cols: B C W G
[109 107 132 139] : R
[171 163  96 157] : Z
[171 101  96 157] : J
[150 148 137  73] : M
down: [171 150]  B
down: [139 157]  G
down: [163 101 148]  C

cols: P V L D Y
[143 179 136 111 137] -> A
[186  94  82 152 119] -> H
[108 124  87 167 146] -> N
[126 156  70  73 153] -> S
[114 134  84 171 185] -> X
[183 160 148 158 124] -> F
[150 162 176 136 181] -> E
[165 100  74 119 178] -> K
[187  78 116 106 133] -> T
[126 156  70 101 121] -> Q
[ 95 152  88 153 103] -> U
down: [108 126 114 183 150 165 187 126  95]  P
down: [114 183 150]  P
down: [186 108 126 114 183 150 165 187 126  95]  P

cols: retu sekuz bup ropud ripid
[ 99  73 127 118 111] = Nonav
[100  71 124 118 116] = naz
[ 97  72 122 121 121] = teli
down: [111 116]  ripid
down: [100  97]  retu
down: [73 71]  sekuz
down: [127 124]  bup
down: [71 72]  sekuz

cols: zude zagi gifem zutag lagiv bire kesu
[ 94 171 131 130 130 125 150]  noge
[159 148 141 152 119 179 128]  Pip
[136  98  99 147 142 132 142]  logu
down: [141  99]  gifem
down: [ 94 159]  zude

cols: bepi bur kovu Sab
[111  88 148 141] -> Liro
[ 72 113 103 119] -> bezud
[ 98  88  91 140] -> Tifi
[ 90 107 166 131] -> rodaz
down: [72 98 90]  bepi
down: [148 103]  kovu
down: [148 103  91]  kovu
down: [ 91 166]  kovu
down: [119 140 131]  Sab

cols: Nadan gar bave lef fud Rusum
[123 144 122  90  85  66] : fab
[ 85  83 147 133 135 159] : zilel
[134 135 131  97 133 114] : Reg
[105 140 101 144 120 122] : Tir
[135  64 119 124 125 106] : Lomek
[ 85  83  90 133 135 159] : Remed
[157 187 139 112 131  98] : zalol
down: [125 135 131]  fud
down: [ 85 134]  Nadan
down: [144 124]  lef
down: [135 140  64  83]  gar
down: [133 120 125]  fud

cols: rudom Gupez des zak
[135 113 116  71] : Vibi
[114 112 113  96] : zedaz
[134 124  99 141] : tepe
[135 113 116 141] : gosa
down: [116 113  99]  des
down: [134 135]  rudom
down: [141 141]  zak
down: [113 112]  Gupez
down: [113  99]  des
down: [112 124]  Gupez

cols: mam mul Lepu Geri didi Fidav bepu
[153 143  98 135 125 124 138] -> rako
[142 131 134 136  98 113 121] -> zeduz
[134 142 107 117 110 107 135] -> ruti
[128 104 109  99 123 102 126] -> Zeseb
[121 134 121 120 120 124 126] -> mezod
[110 173 126 102 142 144 108] -> gom
[131 104 123 115 110 119 108] -> namok
down: [126 108 108]  bepu
down: [107 102]  Fidav
down: [142 104 134 173 104]  mul

cols: finef zinu Kad bod fivog sasid
[104 155 112  97 112 125] : lida
[120 129 151 120 117  90] : rugug
[ 99 162 139  80 119 141] : bem
[112  81 151 125 114 186] : voril
[129 164 111 160 134 147] : gedag
[105 141 124 116 150 132] : Luv
[136  83 167 113 144 148] : kem
[150 131 152 160 138 112] : Zatas
[144 118 156 155  95 156] : gimiv
down: [141 186]  sasid
down: [120  99 112]  finef
down: [119 114 134]  fivog
down: [112 151]  Kad
down: [114 134 150 144]  fivog
down: [155 129 162]  zinu
down: [155 129 162  81]  zinu

cols: fuvo pok pini Tariv bufa Fufe Difaf lakem Ref
[150  77  98 152 144 124 141 112 141] = kef
[144 132 125 159 129 102 130 130 137] = Pevun
[118  92 126  98 148 146 152 150 124] = rak
[131 133 150 135  96 130 117 138 142] = gega
[105 133 128 115 135 116 143 128 114] = Zek
[116 117 130 128 160 140 124 149 131] = buni
[135 116 111 157 179 146 118 139 127] = fakin
[156 135 120 137 106  88 160 149 146] = Fid
[133 146 152 141 154 151 114 146 132] = lesot
[112 138 132 118 156 148 112 126 119] = zur
[121 142 122 127 109  95 130 121 131] = rok
down: [128 149 139]  lakem
down: [116 140 146  88 151 148  95]  Fufe
down: [119 131]  Ref
down: [143 124 118 160 114]  Difaf
down: [148  96]  bufa
down: [116 135 156 133 112]  fuvo
down: [130 150 138 128 149]  lakem

cols: sofem nel sisi pel
[130 128 178 158] : tava
[117 118  76  86] : sidiv
[114 136 175 161] : mazem
[116 116 107 109] : Gage
down: [130 117]  sofem
down: [178  76]  sisi
down: [158  86 161]  pel
down: [118 136]  nel
down: [178  76 175]  sisi

cols: bif gim kul Vaven magu feb tapaf vason gub lipob
[133 125 118 134 132 141 150 136 120 124] = Pul
[124  99 101 109 134 149 122 136 137 121] = mogi
[146  74 103 132 138 144 133 134 123 133] = Vivok
[145 106 139 127 101 109 134 125 136 125] = viz
[150 109 119 107 122 133 127 126 119 107] = Tusib
[150 109 119 107 122 127 127 126 119 107] = Seler
[121 129 127 137 129 128 119 126 130 141] = nane
down: [121 133 125 107 107 141]  lipob
down: [150 122]  tapaf
down: [137 123 136 119]  gub

cols: Vudul Geb fup Dela
[ 94 174 130 101] : sed
[ 79 105  94 136] : Fube
[ 71 141 107 114] : Gine
down: [136 114]  Dela
down: [174 105]  Geb

cols: vipul bilu mef sisiv Taz fak nugi Vitev bira Vis
[129  92 143 140  82 128  91 116 157 128]  mibe
[144 154 135 152 165 135 145 116  98 140]  litub
[144 154 135  91 165 135 145 116  98 140]  rufef
[116  96 118 152  92  87 104 119  97  99]  gop
[129  92 143 140  82 128  91 116 157 111]  Rad
[113  94 113 146  98 120  91 140 133 101]  Leza
[124  95 135 153  84 123  98 121 153 113]  vefa
down: [152  91 152 140 146 153]  sisiv
down: [152 140 146 153]  sisiv
down: [ 91 145 145 104  91]  nugi
down: [ 98  97 157]  bira
down: [146 153]  sisiv
down: [140  99 111 101 113]  Vis
down: [119 116 140]  Vitev

cols: Rapa vede Kovas tuvut Las vuzuk Zezo subi
[ 86 114 125 134 114 117 109 114]  Mimif
[111 175 153 125 110  94 136  76]  vovi
[ 91 114 125 134 114 117 109 114]  Mizal
[138 170 155 105 144 134 101 130]  rulib
[158 157 141  83 178 140 132  73]  reret
[159 151 144 106 106 162 160 123]  mup
[114 133  74 175 148 158  71 143]  tep
down: [134 105]  tuvut
down: [178 106]  Las
down: [114 170 157 151]  vede
down: [125 134 105  83 106 175]  tuvut

cols: Tole nesiv zifi robeg pazag Silu
[124 136 133 138 163 139] = Sanup
[132 145 129 162 127 127] = ridad
[119 128 134 116 163 124] = gebo
[132 145 129 162 127 123] = zup
[124 136 133 138 119 108] = bena
down: [129 134 129 133]  zifi
down: [123 108]  Silu
down: [124 123]  Silu
down: [127 124]  Silu
down: [139 127 124 123]  Silu
down: [162 116 162 138]  robeg
down: [124 132]  Tole

cols: gasir ripu Kug senu
[138 131 124 118] : nov
[ 95  98 104 113] : Fis
[125 129 135 143] : rutad
[109  96  86  81] : lat
[149 143 135 125] : fizov
[118 124 133 143] : bevo
[116 110 107 108] : suba
[129 119 112 108] : fur
[141 127 116 107] : pavir
[149 143  97  96] : mir
down: [138  95 125 109 149 118]  gasir
down: [143  81 125]  senu
down: [104 135  86 135 133 107 112 116  97]  Kug

cols: moled pav Fazi muto simi vuta
[176 126 157 158 145 121] : Pipem
[ 80 126 157 158 145 121] : vib
[ 90 159  79  84  75  94] : Mulel
[ 91 131 107 103 103  91] : mer
down: [121  94  91]  vuta
down: [80 90 91]  moled
down: [ 79 107]  Fazi
down: [126 159]  pav

cols: Mikeg bos girur nisam segir
[169 142 176  91 156] : ranuz
[138 124 141 123 143] : Suv
[169 142 164  91 156] : bef
down: [176 141]  girur
down: [124 142]  bos

cols: Poba lugib Nes Pogig gef dula Vezod
[127 146 144 157 147 162  84] -> Pom
[107 100  84 122 117 120  91] -> lanap
[142 137 174 124 149 110 173] -> tapu
down: [ 91 173]  Vezod
down: [122 124]  Pogig

cols: danu Vuzur nakuv Kes
[123 167 102 114] = pozod
[123  94 102 114] = fon
[ 93 162  97 105] = lesik
down: [167  94]  Vuzur
down: [102 102]  nakuv

cols: ramef kemu Biref zuzi liruf
[111 112 135  70 123]  renel
[139 129 128 150 111]  Bunal
[128 115 130 115 133]  Vaki
[117 142 126 142 113]  kudif
[100  79 134  89 126]  fivi
[115 143 129 169 114]  simu
down: [135 128 130]  Biref
down: [139 128]  ramef
down: [130 126 134 129]  Biref
down: [130 126]  Biref

cols: defu saf vunip goge nalin rege veg povu Figar
[ 71 115 136  95 128 133 152 144 167] -> vas
[123 106 114 121 137 111 147 173 135] -> los
[128 115 123 125 162  89 136 126 114] -> Tusa
[128 139 118 154 120 126 137  80 133] -> Zef
[167 105 143 144 137 153 151 129 145] -> Fisu
[122 131 124 119 143 111 134 165  75] -> Repe
[119 169 140 163 109 151 117 119 126] -> Penav
[123 106 114 121 137 111 147 132 135] -> Butof
[119 169 140 163 109 151 117 148 129] -> Zuke
down: [135 114 133 145  75]  Figar
down: [167 122 119]  defu
down: [128 128 167]  defu
down: [111  89]  rege

cols: vep gopat tima Baf
[136 104 113  83] = nomim
[142  95 132 136] = dud
[140  90  81 145] = pozo
[129 129 145 106] = Kopuv
[137  99 164 116] = boba
[127 129  77 129] = fus
down: [136 145 106 116]  Baf
down: [145 164  77]  tima

